Rows lie near named flat spaces through zero. A row that begins with a name and a colon came from that space; any other row is followed by the name of its block's space that it lies nearest.
zqqr: [-21 -21  35 -17   8  -9 -15  31 -55  31 -12 -10 -28  -4   5  59 -76  63
  67  38  11 -57 -16   7 -19  22  12  47   6  16  21 -36   4]
bfmt: [-20 -22 -10  -4  51 -27 -44  -1 -13  27  -3   3 -38  40 -75  46   6 -12
 -12   7 -33 -48 -40  12 -52 -15 -26 -49  -4  40  -3  46  25]
tzzp: [ 20   7   0 -12  39  23 -11 -20 -12   6 -33  43   7 -14 -43  35 -33  37
 -34   0 -18   4 -10  26   0   5   0  17  55   1  15 -32  26]
tzzp: [ -4 -15 -48  15 -23  50  55  -8  -7 -40 -14 -21  24 -59  69 -90   3   6
  52 -21  50  33  37 -25  50  21 -53  65  11 -44   8  11 -38]
tzzp: [-15  -2 -41 -27 -20 -35  13 -39  -9 -21 -34  11 -49 -11  -6  19  17 -30
  10 -25 -10   0 -14  28 -21 -21 -19   6  10   5  15  47 -12]
zqqr: [-15 -22 -17 -16   2   1  -6 -17 -40  -9 -35  11 -22 -22 -38   1   1  10
  16 -19  31  22 -38  13 -35 -19 -44   2  20   2 -13  40 -13]
bfmt: [ -9 -25  -3  29  38 -14   5  14  27   1   0  -6 -58   3 -38  -4  -5   4
  19  18 -31 -39   1  -7  17  -3 -22  -5   4  33   9  44 -14]
tzzp: [  5   4  18  -4 -73 -32  17 -14   6   8  -8   8 -34 -25   1 -22  26  -6
 -18 -27  17  23  -1  16  17 -39  51  -6  17  23   8  20 -35]
zqqr: [ 35   3  53  24 -13  42  10  41  32 -10  21  24  18 -30 -29 -10 -13  44
 -32   4  32  65 -14 -31  27   2  22   4   8  10 -16 -17 -31]
qjjz: [  3   6  -1  -8 -20 -15   8 -13   2   1 -12   8 -19  -7   4   8   2  -1
  -5  -7  -6   0   3  15   7  -9  19   6  12   4  11   0  -7]
tzzp: [ -8  -1  21  -5  -6 -27  31  13  -2 -19 -30 -17 -44   2  48  22 -27  22
  75  41  -1  -6  17  18  25  20   4  37  -9 -37 -12 -20 -35]
bfmt: [  6  19 -21 -17   4  -4  -2 -32   5 -17  -3  26   9 -14 -14  21  -5 -21
 -35 -23 -24   3  -2  10 -15  -8   0  10  18  11  23  -1  31]
qjjz: [ -34  -50  -24  -20    1   -3  -13   25  -79   91  -49  -43  -51   44
   53   38  -31   73   95   43   18 -106    7   35   14   43    9   25
    9  -18   33  -26  -36]
bfmt: [  4  17 -54 -26 -24  28   4 -24 -11   4   6   4  49  -3  51   2   7 -18
 -23 -30   3  -4  17  -3  -1  20   3  22  -1 -18  38 -24  21]
tzzp: [ -5 -25  11  11  49  24 -21  45  -4  18  10  -6 -10  23 -31  37 -29  38
  23  34   0 -26 -24 -20 -13  28 -27  -4 -16  10  -4   2  -4]
tzzp: [  5  32  -5  11  -9  -1  12   3  51 -41  64  -6  40  -9  32 -11  -1 -55
 -24 -12 -30   0  28 -43   2   8   8  13 -42  16  21  -5  36]
bfmt: [  2  17   5 -21  -4 -12 -18 -38 -28   1 -14  23  22 -14 -25   7  -4 -10
 -35 -24  -3  12 -12  24 -31 -27  11  -5  30   8  -1 -13  39]
qjjz: [  7   6  -9  -6  18  45 -18  11 -20  24  21   2  61   4  20  13 -31  23
 -15   2   3 -23   9 -17  -4  32   5  21   2  -3  26 -52  38]
tzzp: [  6  20  20  -4 -60 -40  15  -3  34  -6  24  10 -31 -18   7  13   4 -23
 -24 -17 -18  -2   6  -3  10 -24  59   6  -7  42  31  10  -8]
zqqr: [ 22  14   6 -13  39  25 -40   6   8  17  10  35  33  31 -55  58  -2   9
 -67   1 -18  15 -33   2 -34   8   6 -39   3   8  -6 -21  34]
qjjz: [ 16 -14   5  35  51  12  14  -4  26  14 -24  21 -40 -22 -42 -16 -29  42
 -10  16 -41 -37  25  13  59   2   3  23  63  26  29  -5  -1]
qjjz: [  3 -23 -53  10  32  26   7   5  23   8 -12   8 -33   9 -22  10  11   9
  -5  -2 -18 -22  -4  -5  19  20 -36  -2   9   9  28  39 -23]
zqqr: [ 14  20  42  -6   1  16 -12   5   1 -40  23  30  42 -35 -43  13 -25   1
 -34 -13  20  64 -33 -22 -38 -16  -6   6  -1  13 -23 -11  28]
zqqr: [-14 -28  38  -2  -5  -1 -21  16 -56  31 -19  -7 -11 -11 -30  -6 -21  46
  30   9  44  -1 -30   8 -21 -16  -1  -1  18  11 -22  -1 -12]
zqqr: [-26 -22  21  -5  53 -14 -51   6 -46   7  -3  -8   3  27 -71  18  -2  -4
  12  12  12  -4 -52   3 -76 -20 -50 -47 -14  10 -52  30  30]
tzzp: [  6  17 -16 -19  19 -14  -3 -35   6 -27 -21  33  -9  -8 -34  33  -2 -20
 -30 -15 -28  15 -14  22 -23 -14 -13   0  21   3   4   9  25]
zqqr: [ -4   9 -20   1   3   1  18 -24   0 -32  -8  -7  19 -15  26 -36  11 -26
  11 -11   1  17  20   2   7  -2 -26  14   1 -28 -11   2   8]
bfmt: [ -2 -32  34  30  17  35  -2  58 -19  41   1 -38  10  23  29 -29 -14  63
  56  48  41 -14  12 -17  37  35  -1   0 -13 -30 -29 -32 -40]
qjjz: [ 16   7   7  10 -35 -17  20 -28  34 -36 -10  31 -29 -42 -51 -39  41 -27
 -48 -42   8  69 -17   5   7 -53   3 -21  25  24 -16  56 -27]
bfmt: [-11  19 -31 -25  -5 -31  -5 -24  13 -28  15   9  -9   7  -3  43   7 -54
 -15 -19 -34 -12 -11   0 -42  -8  -9  -3 -25  18  21  26  30]
bfmt: [ -1  11   5 -27 -44 -21 -19  -7 -10   1   3   4   9  24 -10  19  46 -32
 -29 -22  26  47 -36   9 -47 -25  14 -51 -29  -8 -33  21 -11]
tzzp: [ -1 -10   0  -6  33  12 -20   3 -28  32 -20   3   4  20 -12  24 -18  32
   5  18  -4 -27  -6  17  -5  15  -2  -3  18  -8   1 -25  12]
qjjz: [-16  -8  -4  -5 -15 -26  15   3 -12  12 -16 -24 -34  11  45   6  -9   7
  53  20  -5 -39  20  16  18  12  12  20  -7 -13  12  -7 -20]
zqqr: [-26  -9  21  32   4 -35   3   7   3  -6  23 -51  -1  17  25 -68  26 -38
  42  15   0 -21  27 -13   7 -16 -11 -25 -35  -7 -40  21   1]
tzzp: [ 22   2 -10  21   2  65  21   6  10 -11  14  14  49 -52  13 -49 -24  30
 -21 -18  21  22  23 -32  43  18  -8  48  31   0  27 -27   4]
zqqr: [ 18  22  63  36   9  14   9  36  38 -22  49 -14  50  -4  22 -37 -15   2
  -3  27   1  27  29 -37  30  11  23   3 -26 -12 -32 -46  13]
qjjz: [ -7 -50 -65  19  23  38  15  13   1  32 -27  -8 -51  -3 -11 -20   9  36
  26  -2   5 -43   2  -6  40  23 -44  13  24  12  40  51 -51]
qjjz: [  2  29  80  13  21 -45  -8 -10  13 -46  20  16   7 -28 -47  -2 -35 -20
 -13  11 -26  23  -4   0 -25 -39  16   1   7  26 -36 -16  51]
bfmt: [  7   8 -11  -3  -6  14  34  11  21 -33  -5   0  -6 -15  45  13 -21  10
  33  14   0  14  18 -10  27  31 -10  45 -10 -27  13 -16 -22]
bfmt: [-41   6 -31 -40 -36 -41 -22 -14 -44   4  21 -38  17  34  52  25  17 -58
  34 -13   8 -34 -10   0 -68  -2  -7 -13 -60  -7   1  13  28]
qjjz: [  7 -19  11  32  28  19   3  21   9  22 -15 -21   1  30   3 -46  28  22
  14  27  13   8  16   4  40  11 -11 -32   2 -35 -42  -4 -33]
zqqr: [  3 -20 -12  -7   2  30 -11 -27 -56  29 -53   8  20  -9 -21 -46  25  32
 -10 -20  49  34 -15  33   0 -17 -21 -18  51 -32 -31  -1 -15]
qjjz: [  7  13   3 -28   1   4 -30 -10 -18  11   2  29  21   5 -34  53 -13   4
 -43 -14  -4   7 -32   9 -43  -6  14 -11   9  17  11 -15  32]
bfmt: [ 31  64  17 -37 -26  -8 -14 -34  26 -42  25  52  61  -8 -18  51   7 -47
 -94 -35 -19  71 -20   4 -47 -21  38 -16  -7   1  -5 -34  55]
[  3  17  42  14  26 -21  -6   7  22 -27  14  -8  15  23  -9  -6  10 -24
   0  24 -13  27   2  -2 -10  -8  -3 -31 -26 -20 -54  -9  15]	qjjz
[ -9  -8 -28 -20   5  -9   8 -19 -20   2 -36   9 -35  -6   4  31 -17  13
  24   1 -11 -24  -2  26  -2   7 -11  27  22  -4  25   4  -5]	tzzp
[ 26  -6 -75  -5  41  55  11 -36  12   9 -42  50  -7 -27 -34  11  -9  29
 -53 -28 -30 -13   7  19  35  19 -26  31  74   8  63   3   6]	bfmt
[ 11   1  35   2 -42 -11  -4   8  -6  46   1   5 -12  -4   2  -1  -4  31
 -20  -1   7 -15   7  14  25 -14  69  -3  23  25  19 -26 -13]	tzzp
[  0   1  -1   1 -37 -12   7   1  13   5  17   1 -16 -13   3  -4   7 -10
 -12 -17   0  -6   1  -9   6 -13  25   3  -4  30  24  17 -10]	tzzp
[ 21  40   5   5 -57  -4  19 -34  31 -17  31  14  46 -37  27 -54  24 -42
 -65 -46  -5  32  35  -8  26 -29  53   6  14  14  21 -19  24]	tzzp
[ -8 -16   0 -12   9   1 -36 -23 -43   8 -22  16  10  -1 -76 -14  33  -7
 -33 -31  35  43 -54  16 -58 -43 -35 -52  19   9 -44  43   8]	zqqr
[ -6  12  26   5  -4 -29  14  -4   4 -15   4 -10 -10 -13  26  -5 -26  -5
  28  16 -18 -21  26   4  15  -2  20  28   0   1   5 -23  13]	qjjz
[  7  12  -2   3 -15  19  -1  -5  14 -33  30  12  40 -27 -18 -28  17 -29
 -37 -33  20  52 -15 -30 -22 -17 -17  -8 -13  11 -11  21  13]	qjjz
[ -4  -2  19   9   0  -6   5  17   6 -10  14  -8  -6  -6   4   0 -15   3
  20  12   1  -3   1 -14   1   3   0  11 -13   7  -4   0  -3]	zqqr
[-36  -3  24 -17 -15 -60 -21   5 -28   3  25 -20 -31   4  -5  43 -33 -22
  38   8 -16 -57 -18  -4 -55 -17  13   9 -31  46  15  15  31]	zqqr
[ -9  -1 -18 -10   7  -3  -1   6  -2   0   5 -10  -4  16  22  26  -8  -7
  20  10 -11 -25   3  -4  -9  19  -9   9 -20  -6  13  -2   5]	qjjz
[-16  -4 -19  18  41  26   4  20  11 -33  48 -17  30 -23  15  -9 -46 -13
  30   7 -16 -38  16 -53  -8  30 -48  48 -27  20  29   2  40]	qjjz
[ 25  25  18  13  14  32  -6 -10  23 -27  32  33  58 -38 -38 -22 -13  -8
 -68 -26  -6  40  -1 -26  -4 -13   3   6  21  23   3 -18  45]	qjjz
[ 12   9 -12 -12  22   0  17 -16  18 -36 -30  35 -31 -21 -24  42 -23   9
  -4   2 -24  19 -10  16   2   5 -19  28  25  -3  13   5  -3]	bfmt
[-19 -16 -28  -5  23  -3 -16  -4 -17  -2  -6 -16  -1  26 -12  -4  26 -23
  16  -1   8  -3 -19   0 -33  -2 -47 -30 -22 -13 -25  36   1]	tzzp
[  0  -9  52  29 -18   0  16  38  11  -8  23 -18  -7 -23   9 -34 -17  23
  33  19  26  14   8 -27  25  -3  14  15 -13   9 -18  -4 -27]	zqqr
[  1  -7 -34  14   0  55  21 -17 -27  -6 -15 -20  64 -27  52 -94  16   7
  17 -18  46  27  35  -9  35  14 -38  25  20 -53 -15 -20  -5]	tzzp
[ -6   3 -59 -10  21  22   3 -22  -1 -13   7   7  20 -14  13   7 -14 -19
  -8 -21 -22 -30  12 -11  -7  19 -32  32   6   8  45   5  34]	tzzp
[  5  21 -11  -4  45  11 -14   3  29 -32  34  15  32  12 -18  42 -18 -29
 -27   4 -37  -2  -7 -24 -31  18 -24   0 -26   8   7  -6  48]	qjjz

Each name stands for a flat space through zero: a line, a plane or more. A row that begins with a name and a colon came from that space; any other row is followed by the name of the space it lies nearest, among the names in its block.
tp_ch: [-21 -11   4   6  -8  -7 -32 -21  22  40  32  -7 -39   6 -31   8  42 -33
 -16 -21  22   6  14 -39 -53  -6   0  -8 -30   8 -42 -26   2]
rh_tq: [-10  -7 -22 -26   0  -3  -4   2  15  16   8  12   0 -33  28   3   4   7
  15   7 -22  26  15  30  24 -31 -43 -17 -21 -26   2  20 -25]
tp_ch: [  3  11 -17   2  10   1  22  -3   8  -4   0  -7 -12  16   8  -2  19   0
  -4 -28  13 -10   8  -3  12  -5  14  -7  26  -3 -10 -20  -2]
tp_ch: [ -4   6  -1   7   0  -7 -16   6 -12 -20   9 -31 -31  21 -24   5 -18  -4
  -1  16  15  11   8 -27 -36   5  37 -13   8 -10  -4 -20  35]
cd_hb: [ 10   8  -7 -11   4   5   3  -3   2 -16  -4 -38  36  -7   7   0 -45   4
   6   4 -14 -11   9  41  -7  -6   2  10  15   0   9  13   1]
rh_tq: [-15   1   6  24 -16 -13  12   0  -8  10  29 -13 -14   8 -19   7   4 -22
  -1   2   8  -3  11 -14 -37   7  -1   0 -13   6  -3 -12  24]
tp_ch: [  -1    0 -107  -15   46  -38   26   20   43   -1   -5   13  -38   -3
   28  -27    4   19   10   41  -15   77  -13   26  -31  -24   16   -9
    1  -35  -30  -54   -6]
rh_tq: [-16 -20  -9  36   6 -17   4  21   9   5   4 -25  10  -6  -6   0  52   8
  -2 -34  56 -44  22  -8  82 -13 -29 -17  13  24   3 -13   6]
rh_tq: [-14 -22 -10  34  16 -25 -18  20  14  -8 -15 -57   6  -2 -21 -11 -10  -3
  -9  21  57 -24  17  -2  13   4  -5 -12  19  10  -2 -28  13]
bt_cz: [  5 -18 -22 -33  -7  -9 -19   9  15   4  47   8 -29 -10  10  17 -39 -22
  10  27 -65  62 -36  -3 -58  23 -46 -23 -44 -34 -18  13  17]
cd_hb: [-26   3 -18 -44 -16  58  71   2  21 -38  17  10  -8  28  26   2 -38   5
  40 -16 -84  35  25  24 -18   4 -33  12 -20 -20 -13   9   2]
rh_tq: [-11   1  -5 -21  -3  29 -12   3  -9 -20 -21  16  36 -15  -6  -8   1  50
  28  11 -25  16  17  22  24 -38  26  35 -31  20  12  24  -2]
bt_cz: [ 28  -2  12  29  16 -12 -21 -14   4  21 -13   9  21  12 -23  -8  42  -8
 -35 -32  40 -41 -41 -25   1  25  33  24  18  49 -16 -21  -3]
cd_hb: [ -2   8  17  -7   1   8 -21   1 -20 -18 -34   0   4  -5  -7  -9 -29  21
   6  41   5  11  12   4  -5 -13  33   7   4 -10  19  10  -4]
cd_hb: [-10 -30  24 -33 -21   4 -98   3  -1   1  46 -44 -26 -22 -26  36 -27 -14
   8   7 -16  25   7 -31 -17  -7 -37 -45 -49 -23 -12  34  28]
rh_tq: [-22 -21  20 -32  -6  25 -49  -9  20  10   1  10 -58   5  -8   9  20 -12
  -2  -8   3  26  16 -49  -1  -6 -22 -37 -23 -29 -31  -2 -18]
tp_ch: [ 13  13   1 -11  17  -5 -36  -6  -1 -14 -12 -53 -33  12   4  11   6  -1
 -16 -31  56 -26  28 -21  41 -20  25 -53  60 -32  -3 -15  -3]
tp_ch: [ 31  23 -27 -12  26 -17   4  -4  -1 -16 -32 -20  29  -8  17 -17 -64  11
  -6  45 -12  14 -17  51 -39  -2  40  18  35 -16  13  -4 -10]
bt_cz: [  1 -30 -19 -11   6  -8  -6   8  38  12  26 -10 -12  -4  12   6 -15 -29
  -5  -3 -22  16 -25   0 -15  30 -65 -22 -15 -13 -27  -5  -3]
bt_cz: [-29  15  15  26 -24  -2  12 -18 -22  40   7  35  16 -21 -20  -3  71  14
   7 -15  24 -16  42   4   9 -51  25  34 -36  35  11   6 -10]
rh_tq: [ 10  15  23 -28 -25  30 -14 -25 -20  18  29  53   2  -5   0  22  49  11
   8 -51 -39   6 -11 -18  11 -19  12  14 -37  15  -2  36  -3]
rh_tq: [ 14 -24  44  33 -15  -8 -46   9 -24   7  14   2  40 -10 -39  12  11  -2
 -12  -3  12 -34 -43 -29  12  34  -6  21 -30  55  13  25  31]
rh_tq: [-25  -2 -19 -35   7  35 -23 -18  30 -13 -12 -30   8   3 -19 -11 -20  18
  17   5 -19  25  42  19 -46 -37  31  28 -25   7 -32 -11  -8]
cd_hb: [  7 -26   3 -45  14  54   3   9  40 -41  -9   3 -41  45  24   7  -7  -5
   1 -52 -29   4 -23 -43  48  46 -46 -38  24 -24 -35  -6 -10]
rh_tq: [  3  17  -5   7  23  15  14   8  -9 -49 -58 -18  -4  34  -9 -25 -28  30
   0  26  27  -4  12  -5  -1   2  73  16  48  -1   8 -31   6]
tp_ch: [-16  19 -14 -18 -10  16  25 -16   2  -1  11  15 -19  13  -5  -4 -12  -1
  14  14 -38  39  18   7 -71 -15  31  23 -24  -9 -15 -11   4]
bt_cz: [ 21  17  11  45  -7 -24  20   1 -33   4  14   0  35   5 -18   3  16  -1
 -12 -13  19 -39 -24   1  -4  16  35  29  12  43  22  -1  31]
rh_tq: [-15 -33 -13  -3  11  14  16   9  47  -6 -10 -20  18   6   4 -15 -30 -15
   1   7 -15  -1  -4  18 -10  29 -53  11  -7  10 -26 -13 -15]
bt_cz: [ 29 -19 -24 -32  26 -20 -64   6  26  -5   8 -42 -11 -14  10  11 -43 -12
 -13  14  -8  22 -34   3 -11  14 -24 -41  11 -32 -18   2   1]
bt_cz: [-30 -30  -5  34  -8 -36 -11   9  24  47  34 -39   2 -35  -1  12  54 -28
  -8 -33  60 -43  41   5  60 -24 -80 -39  -9   7  -6  -4 -11]
tp_ch: [ 10 -10 -33  -5  30   1  24 -10  54  11 -13 -12   5  15  19 -16   6 -19
 -19 -31   6 -13 -14  16  -4  19 -22   3  30   5 -39 -34 -31]
rh_tq: [-29 -12  -7  38   4  19  41   6  23 -26  -5 -46  16  43 -37 -18   1  -4
   1 -21  27 -36  28  -8 -21  19  19  36  10  49 -25 -46  27]
tp_ch: [ 12  12   3  30  -2  -8  44   4 -10  -4  13 -15  12  17   9   8  26 -10
  -9 -51  27 -52   1  -2  46  13  -6  -7  40  16  12  -7  13]
tp_ch: [  0   2 -14  32  -2 -12  38  26 -19 -19  11  13   0  16  -4  -2  24  16
   9  -7   7  -7 -13 -14  31  12  10   6   5  19  16 -12  34]
bt_cz: [ -3 -37 -20   8  18 -28 -46  13  34  22  10 -27  -6 -20  -5   2  25 -11
 -14  -8  36  -7  -9 -11  32   1 -46 -31  -6   2 -22 -14  -6]
cd_hb: [ -2   2  20   3  -8   5  -3   0 -14   4   1  46 -55  24  -8   3  32  -8
  -8  -1   5  18 -18 -58  -9  20  16 -16  -6 -11  -7 -13   5]
bt_cz: [  3 -14  29   1  -7  20 -25   0  -3 -10   3   5 -10  20 -22   8   8  -4
  -6 -16   0  -9 -20 -43   0  28   3   1 -10  18 -11   2  15]
bt_cz: [ 20 -13  -5  54  10 -36 -21  28 -23 -13   7 -25  39  -2 -33   0  19  18
 -10  -1  43 -38 -36 -14  33  19  26  16   6  54  19  -9  49]
cd_hb: [  3 -12  11   9  -1 -15 -27  -4   5  31  18  23 -41   2  -6  11  55 -22
 -21 -27  28  -4 -19 -49  14  11 -16 -31  -5  -3 -18 -11  -5]
cd_hb: [-14 -33  17  35  -1  -8 -37  37 -19 -28 -11  -5  -9   9 -43  -5   2  20
   4  39  29   3 -19 -51  18  26  12   1 -22  26  11 -10  44]
cd_hb: [-36  12 -36   1 -16  12  90  -2  15   6  19   9  30  -8  22 -11  -4   4
  33  -1 -44  12  47  65 -18 -31 -28  37 -25   6   3   1  -9]
tp_ch: [-19 -52   6  23  -7 -14 -26  24  20  21  23  13  -7 -12 -19   4  28 -16
  -3   6   7   3 -27 -34  17  30 -67 -11 -47  22 -16  -1  10]
cd_hb: [ -6  31 -47  -2   4 -29  37 -14   0  29   7  13  14 -29  20 -13   1   6
  11  29 -16  31  25  61 -45 -50  23  24 -11 -12   7  -6 -17]
cd_hb: [-17  -2  35  16  -8  -6 -20  -9 -11  29 -23  15 -10 -17  -7  -4  35  -4
 -11   6  48 -21  27 -15  30 -20  -4 -11   2  -2  11   5 -29]
bt_cz: [  4  42   8 -17  -2   2   6 -27 -23  13 -22  24 -23  -4  15  -4   7   6
  -3  10   7  14  28   9 -19 -38  52  -2  21 -32  13   2 -28]
bt_cz: [ 30  38   2  22 -14 -21  69 -17 -21  12  32 -16  46   1  22  10 -34 -34
 -10 -20 -22 -39 -12  54 -39  20  -4  22  32   8  24  14   9]
tp_ch: [  5  51   4 -21   7  38  19 -46  -2  -2 -20  -1 -24  38   4   0  52  10
 -11 -78  30 -30  48 -14   8 -44  84   5  53  -2 -21 -25 -24]
cd_hb: [ 19 -10 -11  14   4 -30 -35  -5   6  32  29 -12  32 -26 -12  10  28  -8
 -14 -22  12 -19 -25   9   2  -5 -10   8 -17  32  -8   7   8]
[-20  -4 -29 -38   8  36 -24 -22  38   0  -1 -28  35 -12 -11  -5  10  28
  19 -31 -20   7  43  36  -7 -55  16  34 -31  25 -34   2 -16]	rh_tq
[-39 -23  -1   3  -3  28   9   1  34  -8   2 -23 -21  26 -22  -7  14  -9
   6 -19  12  -4  35 -24  -9   4 -16   2 -14  13 -35 -30   3]	rh_tq
[-37 -35 -14   0   0  19   0  18  30 -14 -10 -21  34 -12 -16 -16 -22  18
  24  26 -15  10  25  26   2  -8 -34  29 -41  25 -10   1   1]	rh_tq
[  8   1 -15  35   5   4  56   6   7 -16  -1 -20  73  14  -9 -14  -6   9
   2 -25  -5 -46 -13  37   4  21   8  58  11  63   3 -10  19]	rh_tq
[ 19  -1  31 -34   0  27  -5 -12   6  -7 -18  41 -41  27  14   0 -42 -26
 -14  21 -44  34 -45 -32 -52  55  -8 -11   5 -34 -15   4 -20]	rh_tq
[ -1  20  -3 -21  -2  53  78  22 -16 -82 -24  -2   0  47  28  -5 -50  33
  34  -8 -44   2  15  11  40  17  14   4  41 -20  25   5  19]	tp_ch
[-12  -6 -27   9  -8 -39  -6  32 -24   9  29  21 -22 -36  12  11  28  20
  22  29   2  35   5   0  45 -32 -25 -34 -30 -25  29  15  20]	tp_ch
[-12  11  -1  41 -11 -44  -7   3 -33  28  11  15  -4 -21 -26  -5  22   1
  -2  46  28  13   7  -4 -38 -21  36  15 -26  12  20  -9  20]	cd_hb
[  1  22  47   2 -30   9  -6 -28 -31  28  13  12  23 -18  -3  17  23  -9
  -4 -31   6 -36  23   7  12 -23   3   9  -7  12  21  37 -14]	tp_ch
[   4  -17    6  -36   10   30    1  -11   43  -22  -22  -42   20   13
    6  -13 -116  -33   -4   43  -55   19  -14   37  -92   50  -32   18
    4  -18  -26    1  -19]	tp_ch
[-37 -20  53  -4 -25  45   7   9  -1 -27 -14 -22 -11  16  -6   6 -22  -7
  14  -7   8 -26  47 -20  41  12 -46 -20   2 -11   9  17  -4]	cd_hb
[ 16  20   3  -4  -4 -13 -19  -9 -23   2  11 -19  18 -16  -2  11 -15   4
  -1   3   0  -6   4  19 -11 -19  25   1   5  -3  17  18  10]	bt_cz
[ 57  23  43 -16   1  -5 -68 -42 -22  33   0  10  17 -12  -4  20  14 -16
 -39 -38  12 -32 -44 -15 -10   7  37  -1  21  10   0  29 -19]	cd_hb
[-28 -52 -38 -18  13  -1 -24  34  45  -8   8  -8 -23 -14   4  -5  -7   7
  19  27 -18  46  -4  -7  21   4 -69 -28 -40 -18 -25  -9   1]	bt_cz
[ 13  17 -26  -6   2 -37 -31   1 -20   4  27  -7 -29 -10 -11   8 -25  -3
   1  46 -14  50 -15  -3 -74 -12  43 -11 -16 -26   2  -8  32]	cd_hb
[ 22   3  19 -20   0   8 -49 -11  -6 -12   4 -47  22  -7  -7  17 -33  -2
  -7 -16   1 -22   0   8   3  -3   8 -11  15  -1   4  24   7]	bt_cz
